Where the symbols take the items:
sas & lon
sas § loz
sas ^ viv
sas @ fip
ruv & sug
ruv § ruf
ruv ^ sim
ruv @ taz
mor & ber
mor § vev
mor ^ giv
mor @ viv
zad & puf
zad § zik
zad ^ ris
zad @ mip
pud & poz
pud § som
pud ^ rog
pud @ pip
piv & nir
piv § nid
piv ^ feg
piv @ bef
dop & sak
dop § bef
dop ^ nid
dop @ mog
ber & vev
ber § sas
ber ^ dag
ber @ les
nir & nid
nir § fel
nir ^ dop
nir @ zof
rov & ven
rov § kat
rov ^ dad
rov @ puf
ruf & luf
ruf § zep
ruf ^ seg
ruf @ mor
kat & ris
kat § per
kat ^ zad
kat @ zug
viv & les
viv § nor
viv ^ lon
viv @ lok
zuv & kob
zuv § bon
zuv ^ rad
zuv @ ret
mog & rep
mog § gev
mog ^ vas
mog @ moz
tas & gan
tas § rad
tas ^ tor
tas @ bon
bon & rem
bon § giz
bon ^ tos
bon @ ruv
zof & vas
zof § tud
zof ^ mog
zof @ tal
ges & baf
ges § dul
ges ^ gak
ges @ rek
tib & rog
tib § nis
tib ^ pud
tib @ keb
lon & loz
lon § tiz
lon ^ les
lon @ gof
dad & nem
dad § zad
dad ^ ven
dad @ per
giz & guk
giz § sim
giz ^ bek
giz @ ruf
rep & gev
rep § tal
rep ^ tud
rep @ gak
pez & tor
pez § zuv
pez ^ tas
pez @ pul
mus & ror
mus § zis
mus ^ rek
mus @ rog
tos & ret
tos § bek
tos ^ rem
tos @ sim
bef & zof
bef § vas
bef ^ dil
bef @ gev
pip & gen
pip § pez
pip ^ sis
pip @ gan
som & keb
som § sis
som ^ tol
som @ pez
nog & mip
nog § piv
nog ^ zug
nog @ dop
baz & mor
baz § ber
baz ^ rer
baz @ mab
sak & bef
sak § zof
sak ^ fel
sak @ rep
nid & fel
nid § dil
nid ^ sak
nid @ vas
per & nog
per § mip
per ^ zik
per @ feg
nor & fip
nor § gof
nor ^ tiz
nor @ dad
tol & pip
tol § gen
tol ^ keb
tol @ tas
fev & tas
fev § gan
fev ^ pez
fev @ kob
ven & kat
ven § ris
ven ^ nem
ven @ zik
bek & ruv
bek § sug
bek ^ guk
bek @ seg
nem & zad
nem § puf
nem ^ kat
nem @ nog
baf & dul
baf § mus
baf ^ ran
baf @ mil
sis & fev
sis § tas
sis ^ gen
sis @ zuv
zis & pud
zis § poz
zis ^ tib
zis @ tol
sim & gir
sim § seg
sim ^ sug
sim @ zep
guk & sim
guk § gir
guk ^ ruv
guk @ luf
sug & ruf
sug § luf
sug ^ gir
sug @ baz
dil & mog
dil § rep
dil ^ zof
dil @ por
mip & piv
mip § nir
mip ^ ras
mip @ sak
zug & ras
zug § feg
zug ^ mip
zug @ nid
lok & roz
lok § dad
lok ^ gof
lok @ kat
vas & tud
vas § por
vas ^ rep
vas @ ges
vev & sas
vev § lon
vev ^ mab
vev @ nor
luf & zep
luf § rer
luf ^ taz
luf @ ber
keb & sis
keb § fev
keb ^ pip
keb @ tor
zik & zug
zik § ras
zik ^ nog
zik @ nir
fel & dil
fel § mog
fel ^ bef
fel @ tud
gof & rov
gof § ven
gof ^ roz
gof @ zad
ret & bek
ret § ruv
ret ^ giz
ret @ gir
seg & taz
seg § baz
seg ^ luf
seg @ giv
puf & zik
puf § zug
puf ^ per
puf @ piv
mab & viv
mab § les
mab ^ sas
mab @ tiz
poz & som
poz § keb
poz ^ nis
poz @ gen
gen & pez
gen § tor
gen ^ fev
gen @ rad
roz & dad
roz § nem
roz ^ rov
roz @ ris
loz & tiz
loz § lok
loz ^ nor
loz @ rov
rem & giz
rem § guk
rem ^ ret
rem @ sug
fip & gof
fip § rov
fip ^ lok
fip @ nem
tiz & lok
tiz § roz
tiz ^ fip
tiz @ ven
gak & ran
gak § naz
gak ^ baf
gak @ ror
tor & zuv
tor § kob
tor ^ gan
tor @ tos
dul & mus
dul § ror
dul ^ naz
dul @ tib
ras & feg
ras § dop
ras ^ piv
ras @ fel
ror & zis
ror § pud
ror ^ mil
ror @ nis
zep & rer
zep § giv
zep ^ baz
zep @ vev
gan & rad
gan § pul
gan ^ zuv
gan @ rem
por & moz
por § gak
por ^ tal
por @ dul
naz & rek
naz § mil
naz ^ mus
naz @ pud
ris & per
ris § nog
ris ^ puf
ris @ ras
taz & baz
taz § mor
taz ^ zep
taz @ dag
feg & dop
feg § sak
feg ^ nir
feg @ dil
rek & mil
rek § tib
rek ^ ror
rek @ poz
moz & gak
moz § ran
moz ^ ges
moz @ mus
gev & tal
gev § ges
gev ^ por
gev @ ran
tal & ges
tal § baf
tal ^ moz
tal @ naz
gir & seg
gir § taz
gir ^ ruf
gir @ rer
mil & tib
mil § rog
mil ^ zis
mil @ som
rog & nis
rog § tol
rog ^ poz
rog @ sis
tud & por
tud § moz
tud ^ gev
tud @ baf
ran & naz
ran § rek
ran ^ dul
ran @ zis
giv & dag
giv § mab
giv ^ ber
giv @ lon
les & nor
les § fip
les ^ loz
les @ roz
kob & bon
kob § rem
kob ^ pul
kob @ bek
nis & tol
nis § pip
nis ^ som
nis @ fev
dag & mab
dag § viv
dag ^ vev
dag @ loz
rad & pul
rad § tos
rad ^ kob
rad @ giz
rer & giv
rer § dag
rer ^ mor
rer @ sas
pul & tos
pul § ret
pul ^ bon
pul @ guk

In the rows, zero is written as 506.

The rows follow the links: the fewer symbols apart two items are, the more alike their rows tend to be.

Named rows; a name shown again gets a slightly different row:
baf [726, 421, 456, 766, 750, 511, 562, 484, 353, 462, 424, 706, 421, 423, 695, 228, 213, 663, 390, 522, 666, 464, 299, 731, 497, 185, 654, 604, 320, 317, 512, 259, 347, 331, 551, 370, 332, 278]
poz [550, 649, 714, 241, 789, 473, 628, 502, 448, 451, 258, 770, 229, 443, 669, 641, 356, 736, 523, 534, 668, 644, 507, 491, 709, 298, 652, 712, 545, 580, 585, 372, 384, 245, 470, 198, 266, 342]
guk [257, 623, 695, 23, 401, 569, 584, 310, 608, 598, 358, 547, 392, 578, 344, 813, 648, 633, 589, 545, 515, 534, 774, 181, 755, 606, 535, 509, 724, 677, 454, 711, 597, 420, 499, 449, 404, 676]
pip [489, 706, 572, 215, 681, 584, 600, 463, 392, 493, 305, 705, 190, 513, 556, 574, 246, 618, 535, 667, 623, 636, 525, 427, 773, 394, 777, 686, 614, 560, 352, 399, 533, 260, 436, 166, 180, 367]
nor [385, 441, 538, 535, 285, 422, 418, 560, 681, 538, 674, 296, 768, 532, 389, 662, 866, 365, 560, 378, 349, 449, 611, 439, 329, 744, 220, 343, 529, 586, 651, 695, 550, 747, 528, 796, 817, 720]
tiz [404, 478, 540, 544, 304, 406, 413, 622, 681, 530, 676, 273, 754, 532, 420, 655, 857, 326, 564, 365, 324, 477, 591, 477, 311, 765, 222, 357, 548, 611, 651, 688, 551, 756, 496, 763, 833, 688]
ruv [241, 645, 669, 10, 383, 574, 568, 341, 613, 587, 381, 525, 376, 578, 343, 821, 640, 589, 609, 559, 507, 547, 754, 190, 741, 649, 537, 513, 762, 688, 437, 715, 614, 447, 480, 428, 411, 670]
piv [673, 311, 453, 960, 548, 393, 442, 621, 531, 467, 671, 432, 777, 435, 621, 328, 608, 460, 437, 334, 472, 411, 344, 748, 200, 418, 298, 413, 294, 392, 735, 443, 358, 656, 575, 724, 776, 472]
tas [426, 571, 495, 226, 534, 680, 624, 263, 413, 569, 308, 671, 248, 583, 424, 484, 261, 674, 478, 685, 645, 501, 597, 340, 809, 407, 817, 600, 603, 482, 228, 491, 578, 274, 513, 284, 155, 474]
gen [468, 661, 522, 208, 634, 620, 606, 391, 384, 504, 310, 684, 208, 539, 502, 541, 225, 626, 521, 696, 630, 604, 550, 391, 790, 420, 800, 658, 621, 525, 283, 437, 562, 268, 457, 206, 146, 404]
gof [469, 543, 471, 598, 345, 390, 358, 742, 637, 459, 725, 248, 729, 497, 452, 622, 781, 233, 592, 406, 292, 560, 521, 557, 282, 809, 235, 385, 551, 602, 632, 616, 556, 789, 435, 717, 849, 626]
pez [453, 599, 488, 230, 550, 662, 606, 288, 402, 543, 307, 681, 231, 555, 449, 502, 249, 660, 498, 707, 620, 525, 572, 362, 816, 402, 804, 616, 611, 498, 240, 464, 583, 269, 496, 261, 147, 446]
nir [691, 347, 522, 911, 603, 354, 459, 673, 543, 434, 619, 472, 751, 392, 677, 376, 637, 480, 468, 294, 479, 436, 328, 775, 197, 395, 281, 458, 284, 420, 809, 432, 333, 633, 556, 686, 790, 437]
feg [677, 314, 492, 937, 570, 377, 454, 644, 540, 455, 658, 453, 745, 408, 647, 342, 627, 465, 456, 313, 477, 420, 337, 756, 199, 413, 283, 445, 285, 403, 774, 418, 342, 650, 566, 703, 771, 456]
sak [703, 437, 572, 845, 701, 318, 451, 783, 515, 399, 596, 502, 662, 373, 754, 452, 601, 471, 487, 318, 477, 544, 314, 790, 230, 396, 292, 524, 298, 483, 840, 370, 298, 604, 504, 582, 770, 385]
tib [576, 547, 723, 357, 808, 449, 645, 429, 450, 486, 247, 808, 318, 418, 709, 583, 374, 817, 492, 463, 712, 577, 483, 524, 646, 187, 610, 684, 454, 527, 662, 361, 318, 242, 532, 258, 312, 346]
moz [773, 497, 400, 803, 762, 488, 502, 653, 341, 398, 492, 638, 431, 427, 716, 240, 200, 519, 416, 559, 599, 539, 251, 771, 434, 267, 648, 626, 333, 351, 501, 237, 385, 404, 489, 349, 377, 235]
pul [318, 464, 599, 153, 428, 648, 646, 104, 508, 656, 285, 653, 367, 581, 378, 585, 456, 786, 489, 569, 641, 413, 713, 225, 794, 402, 684, 508, 616, 526, 363, 630, 569, 309, 609, 441, 253, 637]
rek [638, 421, 633, 548, 789, 491, 655, 381, 416, 513, 308, 796, 383, 420, 703, 404, 327, 827, 417, 444, 734, 469, 404, 616, 573, 109, 616, 628, 360, 408, 652, 330, 294, 259, 596, 356, 330, 346]
rov [516, 558, 419, 668, 364, 404, 349, 813, 594, 427, 765, 237, 710, 512, 461, 565, 716, 179, 568, 457, 285, 563, 467, 606, 279, 814, 276, 407, 524, 574, 575, 577, 563, 785, 401, 690, 817, 568]
bef [734, 504, 569, 800, 741, 308, 445, 846, 502, 367, 590, 522, 605, 375, 761, 461, 549, 432, 496, 355, 483, 602, 289, 816, 255, 398, 320, 575, 334, 512, 801, 331, 308, 579, 460, 508, 703, 317]
giz [262, 559, 690, 46, 410, 565, 625, 216, 613, 621, 314, 588, 394, 578, 364, 780, 622, 713, 555, 525, 573, 493, 767, 175, 755, 527, 560, 511, 694, 632, 480, 711, 571, 382, 554, 460, 372, 679]
ran [707, 393, 477, 738, 746, 520, 587, 445, 358, 472, 390, 726, 410, 430, 685, 242, 238, 697, 400, 497, 689, 452, 328, 695, 505, 160, 670, 602, 300, 335, 533, 283, 345, 302, 574, 366, 329, 297]

Each walk starts at a row. The symbols on each line, taken left to right, move it on to the next item.
Answer with the item's row; about right is enough.
[239, 579, 670, 14, 415, 568, 608, 266, 609, 618, 335, 567, 389, 578, 378, 803, 636, 681, 580, 533, 550, 522, 772, 192, 753, 577, 545, 511, 711, 665, 465, 696, 586, 399, 525, 454, 385, 676]
@ ^ § @ @ -> [421, 502, 517, 570, 323, 405, 391, 680, 678, 497, 688, 266, 749, 514, 443, 657, 843, 298, 581, 380, 320, 511, 563, 497, 312, 767, 220, 378, 539, 606, 665, 671, 542, 769, 470, 744, 838, 669]
& & & @ -> [649, 347, 301, 979, 411, 462, 375, 658, 506, 483, 741, 328, 761, 483, 518, 259, 546, 291, 459, 440, 398, 417, 353, 727, 218, 574, 361, 372, 344, 353, 534, 464, 500, 732, 532, 745, 733, 499]
[514, 704, 618, 199, 735, 532, 604, 503, 405, 472, 290, 731, 186, 479, 600, 620, 296, 667, 537, 632, 633, 662, 515, 427, 745, 368, 713, 709, 590, 586, 456, 390, 462, 257, 447, 150, 209, 347]
& § § § -> [296, 467, 620, 144, 436, 642, 646, 108, 541, 649, 298, 646, 376, 587, 363, 627, 500, 781, 502, 549, 637, 411, 725, 214, 785, 416, 651, 498, 631, 533, 400, 648, 574, 312, 588, 440, 279, 649]
§ & ^ ^ -> [247, 660, 644, 26, 369, 568, 547, 387, 608, 578, 406, 497, 376, 574, 347, 811, 635, 539, 623, 565, 467, 576, 760, 196, 746, 688, 543, 518, 750, 706, 408, 716, 644, 471, 462, 438, 427, 679]
[673, 289, 397, 974, 488, 417, 422, 614, 525, 472, 702, 377, 792, 433, 566, 273, 591, 411, 433, 363, 451, 392, 337, 741, 214, 464, 319, 379, 302, 370, 663, 447, 423, 688, 574, 740, 763, 496]
^ @ § § -> [785, 564, 424, 797, 786, 431, 471, 783, 357, 342, 550, 584, 445, 400, 737, 303, 266, 427, 453, 542, 536, 619, 233, 822, 376, 359, 575, 649, 353, 426, 547, 229, 389, 456, 432, 334, 468, 225]
@ ^ & & @ -> [530, 678, 691, 228, 771, 487, 630, 518, 429, 454, 259, 765, 229, 451, 653, 637, 335, 709, 536, 570, 652, 662, 505, 479, 725, 312, 672, 713, 564, 588, 532, 378, 406, 257, 449, 169, 257, 330]
[524, 555, 384, 711, 369, 419, 330, 824, 572, 427, 778, 226, 702, 508, 481, 537, 686, 159, 570, 472, 290, 569, 447, 628, 274, 792, 296, 420, 502, 553, 558, 551, 582, 791, 411, 677, 802, 555]
^ & @ & -> [663, 302, 427, 967, 515, 412, 442, 614, 519, 467, 681, 406, 774, 432, 597, 306, 612, 424, 433, 334, 464, 404, 344, 757, 200, 449, 318, 399, 293, 383, 695, 443, 379, 665, 576, 735, 776, 486]
§ ^ & @ -> [784, 583, 444, 792, 780, 395, 462, 839, 372, 343, 564, 570, 444, 405, 750, 334, 300, 410, 483, 522, 534, 636, 240, 838, 385, 378, 537, 649, 360, 438, 579, 234, 379, 490, 413, 345, 501, 225]
[768, 587, 468, 792, 776, 383, 453, 857, 390, 346, 574, 566, 462, 394, 760, 369, 338, 399, 490, 502, 516, 653, 240, 824, 349, 395, 516, 642, 351, 460, 620, 245, 373, 500, 405, 362, 536, 247]
^ & ^ @ @ -> [566, 590, 728, 313, 810, 453, 657, 465, 455, 468, 252, 795, 269, 423, 707, 612, 370, 783, 502, 478, 681, 607, 487, 512, 667, 223, 607, 710, 483, 565, 646, 364, 324, 248, 512, 234, 307, 340]
§ & @ § -> [340, 475, 559, 178, 444, 679, 653, 98, 496, 653, 293, 657, 336, 585, 364, 551, 411, 763, 491, 598, 647, 410, 689, 230, 797, 403, 710, 517, 613, 487, 337, 603, 570, 297, 600, 418, 235, 605]
[468, 642, 498, 214, 593, 647, 597, 351, 390, 534, 319, 671, 209, 568, 469, 506, 230, 646, 502, 706, 633, 565, 566, 360, 799, 424, 799, 638, 621, 500, 264, 451, 570, 272, 472, 217, 156, 434]
^ ^ ^ ^ @ -> [270, 510, 676, 81, 412, 596, 640, 149, 583, 655, 300, 637, 403, 580, 363, 706, 561, 764, 524, 521, 607, 444, 757, 186, 776, 468, 599, 490, 659, 591, 443, 670, 552, 358, 582, 464, 342, 669]
@ § @ @ @ -> [484, 559, 449, 635, 354, 401, 354, 797, 615, 440, 742, 249, 715, 508, 466, 590, 762, 205, 589, 436, 291, 575, 493, 572, 276, 800, 252, 413, 535, 594, 592, 603, 569, 802, 413, 698, 817, 594]
[744, 540, 556, 796, 754, 301, 453, 866, 486, 356, 584, 529, 565, 375, 783, 461, 502, 414, 502, 375, 485, 632, 281, 809, 273, 408, 356, 589, 328, 510, 788, 321, 299, 562, 442, 476, 689, 296]
^ @ @ -> [686, 395, 549, 651, 779, 499, 620, 378, 396, 497, 343, 773, 412, 424, 687, 318, 284, 792, 387, 462, 714, 449, 372, 649, 535, 106, 629, 612, 335, 360, 594, 313, 313, 290, 588, 373, 330, 323]
^ § & @ @ -> [381, 519, 515, 215, 478, 689, 625, 176, 440, 608, 308, 663, 289, 578, 395, 476, 304, 709, 477, 657, 647, 445, 637, 297, 808, 397, 787, 550, 613, 464, 259, 556, 585, 278, 560, 347, 164, 530]
